Read these off the grid that follows. Rows and columns are numbered from 0.
1) Give the entry at row 0, column 2.
2) Give the entry in row 1 and column 0.
3) Give the entry in the bottom-right corner.
4) Give the entry in the top-left corner.
5) Give the entry just left of the largest entry.
6) Give the entry directly below the largest entry.
7) Give the entry directly above the largest entry.
8) Give the entry in row 2 and column 0.
[[  6 -11  17  10 -22  25  36   0 -34  15   0  16 -22]
 [ 14   2 -16  -5 -44 -20  44  19 -29 -16 -16 -27 -11]
 [-13 -27  24  -2  13  32  17  -7 -22  16  30  33  -9]
 [-10 -29  24  -2   7  31  26  -4 -31  13  30  31 -14]
 [  0  12 -12  -2  19 -18 -33  -1  24 -13  -3 -14  12]
 [-18  -6 -10 -30 -32 -12  41  11  12   8  -2  -3  27]
 [  0 -19   1  -8  -7  -1  29  10 -33 -13  18  -2 -12]
 [-11  12   4  -2   5   8 -19 -12  40  24 -11  14  22]
 [  0  30  -7   4 -24  -1  -9  -8  45  26 -40  -1  22]
 [ -7 -27  -5 -16  34 -16  -5  10 -26 -36  43  -9  -6]
 [ 27  12 -10  23  14 -16 -28   4 -20 -31  -8 -26 -27]
 [ 17  34   1  26 -23   9 -15 -11  25  24 -47   0  -2]
 [-13 -22  21  -2  21  27   3  -9 -11  13  28  29  -5]
 [  3  25   6  17  -1  14 -27 -16  36  27 -28  12   8]
 [  6  20  -5   4 -40   1  20   0  14  20 -36  -4   7]
 [ 23  29  -6  26 -12  -3 -20  -4   9   3 -37 -14 -11]]
1) 17
2) 14
3) -11
4) 6
5) -8
6) -26
7) 40
8) -13

[[43, 48, 32, 54, 55], [82, 49, 53, 41, 32], [35, 46, 55, 47, 27], [75, 34, 48, 51, 9], [64, 51, 43, 51, 50], [80, 41, 52, 34, 42], [38, 54, 34, 47, 51], [28, 74, 45, 42, 45], [68, 56, 55, 45, 60], [33, 44, 55, 43, 43], [53, 61, 29, 51, 45], [39, 57, 62, 48, 58]]
Which number is the entry just left of 27?
A: 47
Which number is the smallest entry?
A: 9
Which number is the largest entry?
A: 82

Questions about the row below.
1) Read off the minimum.
2) Read off the entry just right of 6.
[  6  -7 -12  -1  20  18  15 -24 -46  38]
1) -46
2) -7

  1   -2    2    2   -2    1   -2   -3    3    2    5
  0   -1    2    0    0    1   -4    0   -7    6    4
  2  -10   12   12  -11    7  -22  -18    3   13   25
 -3  -14    9   -6    0    3  -11    5  -34   33   25
  5  -17   12    7  -11    4  -10  -13   14   10   24
  2  -17    2   -7   -3    2    6    5  -13   17   16
 -2  -20   11  -10   -1    4  -10    7  -41   32   41
 -1  -30    7  -12   -2    3    1    9  -41   40   34
Rows and columns are numbered from 0.
Which number is the entry in row 2 and column 0? 2
The bottom-left entry is -1
The entry directly above 24 -> 25
Which number is the top entry of the column that holds the largest entry? 5
Which number is the entry at row 1, column 2? 2
The entry at row 0, column 2: 2
The entry in the bottom-right corner is 34
The entry at row 0, column 1 -> -2
The entry in row 0 and column 0: 1
The entry directly above the largest entry: 16
The entry at row 1, column 0: 0
Which number is the maximum? 41
Which number is the entry just left of the largest entry? 32
Which number is the entry at row 1, column 1? -1
The entry in row 2 and column 1 -> -10

x = [-38   1  -1 -20  40 -10  -1 -25 -24 -35 -11 -15 -30]
The maximum is 40
Give the entry just right of -25.
A: -24

Read these off the table that follows.
1) Read off the entry directly above 73.
2) Read off the entry just right of the largest entry.
3) Read off the entry directly below 57.
4) Read off the last entry, reading row by row.
5) Read off the top-right entry.
6) Read off the 2nd entry on the diagonal from the top-right corner.
7) Read off the first entry in the row that holds the smallest entry.
8) Read off the entry directly below the largest entry.
[[52 13 80 60 65 32 27]
 [60 44 26 44 52 36 39]
 [56 70 45 57 37 44 43]
 [56 67 62 48 41 29 45]
 [35 63 34 50 40 74 40]
 [72 44 51 53 58 39 26]
 [77 46 32 23 70 33 64]
 [50 43 41 39 73 58 36]]
1) 70
2) 60
3) 48
4) 36
5) 27
6) 36
7) 52
8) 26

grid =
[[-12   8 -40 -38   5  47 -33 -11  20 -31  16   3  13 -18  30 -31]
 [  9  11  31  30 -18   5  32  18  47  35  16  45 -18  -6 -24  24]
 [-33   3 -35 -20 -39  29  29 -11  -4  24  -3  41  26  30  -4 -48]
 [-47   0  26  36  12  33 -39 -42 -43  21  15   4  24 -21  39  26]
 [ -6  20  26  35 -19 -29 -33 -15  26   1 -32  -6  27   0  -1  12]
 [ 28  -7 -10   8   1  10  48 -36 -12  38 -34 -41 -44  41 -33  38]
 [ 47  20  14  17 -30 -18 -13  30 -19  25 -47   8  31   2 -32 -29]
 [ 42  11  32  14 -18   4  30  36   8 -34  48  11  19 -27 -42   9]
 [ -1 -18 -22  30  22   9 -33  24 -41   2  23   5  42  -4 -38 -43]
 [-27 -42   9  -2  35 -11   7  17   8 -39  -3 -27  27  12 -36  47]
 [-21 -47  15 -30  44 -25  31  13   4 -29 -29  36  15  -5 -41 -22]
 [-12 -40  24  -2  23 -28  41 -42  35  27 -33   4  37 -43 -15 -40]
 [-30 -21 -13  28 -34  15  -8 -36   3  43  15 -13  16 -18   7 -46]
 [ 36 -21  27  21 -26 -10  28 -25 -26 -15 -45 -23 -25  24 -33  40]
 [-14  14  -4  31  25 -19 -10  12 -25  33  32  -2 -25 -10   8  42]]
Rows and columns are numbered from 0.
Which number is the entry at row 1, column 0?
A: 9
The entry just left of 37 -> 4
The bottom-left entry is -14
Which number is the entry in row 0 and column 2?
A: -40
The bottom-right entry -> 42
Which number is the entry in row 2 and column 0?
A: -33
Which number is the top-right entry?
A: -31
The entry in row 0 and column 1 -> 8
The entry in row 0 and column 0 is -12
Which number is the entry just left of the smallest entry?
A: -4
The entry at row 2, column 2 is -35
The entry at row 1, column 1 is 11
Which number is the entry directly above 19?
A: 31

[[5495, 6564, 3463, 4578, 4000, 1933], [5129, 3697, 3251, 4500, 4983, 7377], [3872, 4849, 6313, 2254, 1934, 5498], [6675, 6256, 4734, 8411, 8479, 2540]]
Give the entry just right of 4983.
A: 7377
Give the entry just left of the largest entry.
A: 8411
The 2nd smallest entry is 1934
Give the entry just right of 4500.
A: 4983
The entry just right of 4578 is 4000
Give the entry just right of 6675.
A: 6256
The minimum: 1933
Give the third smallest entry.
A: 2254

Questions about the matrix below.
1) What is the first entry, reading row by row?
2) What is the top-right entry?
3) What is the fourth-last entry, reading row by row?
4) What is the last entry, reading row by row?
5) What is the 5th entry in reading order?
6) What is the entry just right of the largest entry?
7) What is the entry directly below the smallest entry?
8) What is the top entry of the column that holds the smallest entry?
[[  0   7   7  13  -1   0  -3  -5  -2  -1]
 [  0   0  -2 -13  -1   0  34  -8  -2  -1]
 [  0 -37   7  22  24   0   3   1  12   3]
 [ 17  -7  -2  13   3   0  -3   1  -6  18]
 [  0  30  -2  -4  -1 -13  -3   3  -2  -4]
 [-25   0  16 -39  -1   0 -15   4 -25  -1]
 [ 42   0  -2 -13  -1  -9  16   1  -2  18]]
1) 0
2) -1
3) 16
4) 18
5) -1
6) 0
7) -13
8) 13
